Here is a tiny trained network, its code and every weight. The questions are about switching its units off for an input and a target symbol, where a switched-off unit gives its printed mean instead of its output.

import numpy as np


def w(rows, s, z=0):
    codes = np.array(rows[::2]) - 128.0
    scale = np.full(codes.shape[1], s)
    scale[-1] = z or s
    return codes * scale


def f(y):
    return y / 2 * (1 + np.tanh(0.7978845608 * (y + 0.044715 * y**3)))


def softmax(a):
    e = np.exp(a - a.max(-1, keepdims=True))
    return e / e.sum(-1, keepdims=True)


def log_softmax(a):
    a = a - a.max(-1, keepdims=True)
    return a - np.log(np.exp(a).sum(-1, keepdims=True))


def net(x, mask):
    ids = ['ΘΨαζλω'.index(c) for c in x.split()]
    T = len(ids)
    res = E[ids] + P[:T]
    u = 0
    for l in range(2):
        r = res
        for j in range(2):
            rows = slice(2 * j, 2 * j + 2)
            q, k, v = (r @ M[l][rows].T for M in (Q, K, V))
            z = softmax(np.where(np.tri(T) > 0, q @ k.T / 2**0.5, -1e9)) @ v
            o = O[l][rows]
            res = res + np.where(mask[u + j], z, o[:, -1]) @ o[:, :-1]
        u += 2
        y = f(res @ A[l][:, :-1].T + A[l][:, -1])
        res = res + np.where(mask[u : u + 4], y, B[l][:, -1]) @ B[l][:, :-1]
        u += 4
    return log_softmax(res[-1] @ U[:, :-1].T + U[:, -1])


Q, K, V, O, A, B = {}, {}, {}, {}, {}, {}
E = w([
[156,51,154,86,131,38,120,234,122,76],'Θ',
[99,125,118,58,132,54,85,182,67,92],'Ψ',
[186,202,71,166,158,132,73,94,72,139],'α',
[45,180,221,136,114,182,149,39,43,132],'ζ',
[200,99,202,254,111,158,229,118,174,135],'λ',
[67,176,66,102,127,174,246,158,226,145],'ω',
],0.0065)
P = w([
[128,77,130,139,255,98,113,74,96,15],'0',
[89,148,130,139,171,124,146,124,106,55],'1',
[85,89,110,150,170,144,106,117,136,80],'2',
[134,169,143,107,162,107,190,110,98,93],'3',
[86,94,109,172,153,156,116,137,158,102],'4',
[169,168,130,80,138,100,218,112,98,115],'5',
[82,103,111,180,128,166,104,147,158,116],'6',
[183,178,128,75,122,107,216,120,95,139],'7',
[85,106,116,179,111,168,100,160,175,137],'8',
[182,191,138,64,105,108,216,141,95,157],'9',
[81,120,113,191,89,180,94,164,171,154],'10',
[186,212,136,68,88,109,202,158,101,176],'11',
[71,128,113,188,69,183,83,179,172,176],'12',
[191,212,129,51,79,101,189,164,112,196],'13',
],0.0087)
Q[0] = w([
[35,108,144,196,162,175,99,118,134,78],'0.h1',
[178,206,161,80,130,91,248,115,48,130],'0.h1',
[176,199,145,28,113,61,204,144,57,145],'0.h2',
[61,68,113,152,120,133,62,168,131,107],'0.h2',
],0.013)
K[0] = w([
[125,99,119,144,218,134,147,105,151,77],'0.h1',
[127,140,145,135,9,150,159,141,156,212],'0.h1',
[152,175,118,135,41,150,125,144,135,226],'0.h2',
[139,99,143,141,191,115,111,79,97,94],'0.h2',
],0.015)
V[0] = w([
[20,143,171,29,138,95,14,68,20,116],'0.h1',
[60,157,234,201,108,223,228,29,144,153],'0.h1',
[163,209,52,199,149,181,52,2,85,150],'0.h2',
[10,213,6,52,124,176,187,155,204,151],'0.h2',
],0.0052)
O[0] = w([
[252,125,102,38,60,204,247,170,62,119,251],'0.h1',
[153,196,224,102,229,213,22,235,166,30,140],'0.h1',
[120,229,187,218,192,100,244,255,67,164,187],'0.h2',
[61,45,28,238,130,184,79,173,47,7,19],'0.h2',
],0.0054,0.0016)
A[0] = w([
[184,176,159,69,168,189,66,197,122,47,173],'0.n1',
[187,127,97,95,65,161,226,150,19,128,250],'0.n2',
[138,48,70,56,33,91,98,2,162,137,169],'0.n3',
[62,85,83,247,126,163,32,156,69,10,249],'0.n4',
],0.0065,0.0018)
B[0] = w([
[139,135,218,68,192,170,62,148,171,115,190],'0.n1',
[159,83,69,151,77,150,186,149,69,86,254],'0.n2',
[164,24,133,74,121,198,51,2,182,161,163],'0.n3',
[85,40,103,187,165,175,65,127,113,140,166],'0.n4',
],0.0066,0.0062)
Q[1] = w([
[91,145,120,186,119,93,181,165,97,107],'1.h1',
[166,109,134,65,134,155,76,83,159,146],'1.h1',
[131,124,122,130,115,128,143,128,110,127],'1.h2',
[134,128,87,150,71,114,254,173,21,74],'1.h2',
],0.004)
K[1] = w([
[152,79,110,97,76,121,136,61,160,164],'1.h1',
[110,172,142,155,174,134,123,186,95,92],'1.h1',
[123,144,142,132,145,125,122,149,127,123],'1.h2',
[79,202,158,165,181,123,132,253,90,76],'1.h2',
],0.0039)
V[1] = w([
[97,204,129,135,155,143,106,215,51,105],'1.h1',
[125,117,126,126,127,122,123,122,126,124],'1.h1',
[81,181,158,175,181,118,142,231,94,48],'1.h2',
[171,85,122,68,90,146,71,7,179,198],'1.h2',
],0.0016)
O[1] = w([
[99,79,178,100,187,144,48,77,173,204,181],'1.h1',
[128,134,128,130,129,129,128,134,126,120,126],'1.h1',
[161,170,56,167,40,102,206,158,59,37,225],'1.h2',
[113,77,231,82,240,163,79,117,189,250,3],'1.h2',
],0.002,0.00066)
A[1] = w([
[90,231,201,87,199,70,56,147,191,155,254],'1.n1',
[95,177,57,235,95,3,203,148,63,128,146],'1.n2',
[137,184,119,127,101,118,184,220,72,49,110],'1.n3',
[128,128,128,128,128,128,128,128,128,128,128],'1.n4',
],0.0055,0.0023)
B[1] = w([
[85,195,67,183,30,29,104,38,179,43,223],'1.n1',
[2,77,152,176,192,23,163,81,98,233,211],'1.n2',
[126,167,239,64,227,139,108,165,211,223,254],'1.n3',
[128,127,128,128,128,128,128,128,128,128,128],'1.n4',
],0.005,0.0043)
U = w([
[122,73,163,74,188,137,66,62,202,218,4],'Θ',
[188,111,46,121,2,143,220,94,38,21,142],'Ψ',
[49,114,158,151,196,48,192,139,76,242,118],'α',
[233,177,187,51,167,243,135,230,158,110,102],'ζ',
[103,225,129,151,52,22,94,61,210,41,187],'λ',
[62,36,105,231,192,197,29,179,84,75,194],'ω',
],0.0032,0.0024)

Each question gives the input, a string of symbols that net reads in full, and the target symbol t.
The units are the heads (2 rows each of Q, K, V and O) and the neurons (one row each of A and B). Each row of codes is followed by its name. A weight is (code - 128) times the scale printed after its matrix; where a second scale follows, it is the last column's (O, A, B and U).
mask holds one flag per unit, layer by layer, with each layer's heads first. A switched-off unit (its flag False) gives its mean, the last column of its rows in O or B, instead of its output. The means were averaged over made-up inputs and are rounded, as every weight is.
A unit's drop is (log p(t) with every unit on - log p(t) with that unit switched off) / (log p(t) with every unit on - log p(t) with every unit switched off).
The circuit of an input: a set's keep is (log p(t) with only the set's units on - log p(t) with every unit switched off) / (log p(t) with every unit on - log p(t) with every unit switched off). Starting from all 12 units, units are removed one at a time, each time the one whose removal leaves the highest keep (on an exact tie, the one counted first), for as long as the keep stays at least 0.8.
circuit, biggest first: the units of the circuit, biggest drop first
k most important neurons: the k neurons with the biggest drops, biggest first
top k neurons in layer l: the k neurons of layer l with the biggest drops, biggest first
drop of u: that unit's drop, to one decimal
input Ψ α ω λ α λ λ Ψ Ψ α Ψ, target Ψ: circuit, biggest first : (0.h1, 0.n2)
input Ψ ω ζ α Θ ω Ψ ζ α, target Ψ: circuit, biggest first : (0.h1, 0.n2)
input ζ ζ Ψ ζ Ψ λ Ψ Ψ, target λ: circuit, biggest first : (0.h1, 1.n1, 0.n2, 0.n4)
input ζ λ ζ Ψ α Θ α Ψ Ψ λ, target λ: circuit, biggest first : (0.h1, 1.n1, 0.n2)
input Θ ζ Θ α ω λ, target ω: circuit, biggest first : (0.h2, 0.h1, 0.n4)
input ζ λ λ Ψ λ λ α λ Ψ ζ, target λ: circuit, biggest first : (0.h1, 1.n1, 0.n2, 0.n1)
input Ψ α Ψ Θ λ α Ψ α α Ψ ω Ψ λ Ψ, target λ: circuit, biggest first : (0.h1, 1.n1, 0.n2)
input α Θ λ α Ψ ζ ζ α ζ ζ λ Ψ ω α, target ω: circuit, biggest first : (0.h2, 0.n4, 0.h1)
input α Ψ ζ ζ ζ Ψ ζ ω λ λ Ψ λ Ψ Θ, target λ: circuit, biggest first : (0.h1, 1.n1, 0.n2)
input Ψ ζ Ψ Ψ Θ α α Ψ, target α: 2 most important neurons : (1.n2, 1.n3)
input Ψ Ψ λ Ψ Θ, target Ψ: top 2 neurons in layer 0 : (0.n3, 0.n2)
input ω λ Ψ α ζ Ψ, target ζ: top 2 neurons in layer 0 : (0.n1, 0.n2)
input Ψ λ Θ ω α Θ Ψ ζ, target ζ: circuit, biggest first : (0.h1, 0.n1)
input α λ Θ Ψ Ψ ζ Θ Ψ Ψ Ψ Θ α ζ, target α: 3 most important neurons : (1.n2, 0.n3, 0.n1)
input λ Θ λ Ψ Ψ α λ Ψ ζ Θ ω, target λ: 2 most important neurons : (1.n1, 0.n2)
input Ψ Ψ Θ ζ, target ζ: top neuron in layer 0 : (0.n2)
input ζ α α ζ ζ Θ, target ζ: top 2 neurons in layer 1 : (1.n3, 1.n2)
input α ω α, target α: 2 most important neurons : (1.n2, 0.n3)
input Ψ Ψ ω α α α λ Ψ ζ, target Ψ: top 3 neurons in layer 0 : (0.n2, 0.n3, 0.n1)
input Ψ λ Ψ Ψ λ λ, target λ: top neuron in layer 0 : (0.n2)
input Θ Ψ α α Θ α ω α, target ω: drop of 1.n1 : 0.0
input α ζ ω, target α: drop of 1.n2 : 0.4
input Θ Θ Ψ ζ α α ζ Ψ λ Θ λ Ψ α, target Θ: drop of 0.h2 : 1.2
input Ψ α ζ Θ ζ ζ Ψ Ψ ζ Ψ α ω λ Θ, target ω: drop of 0.h2 : 1.3
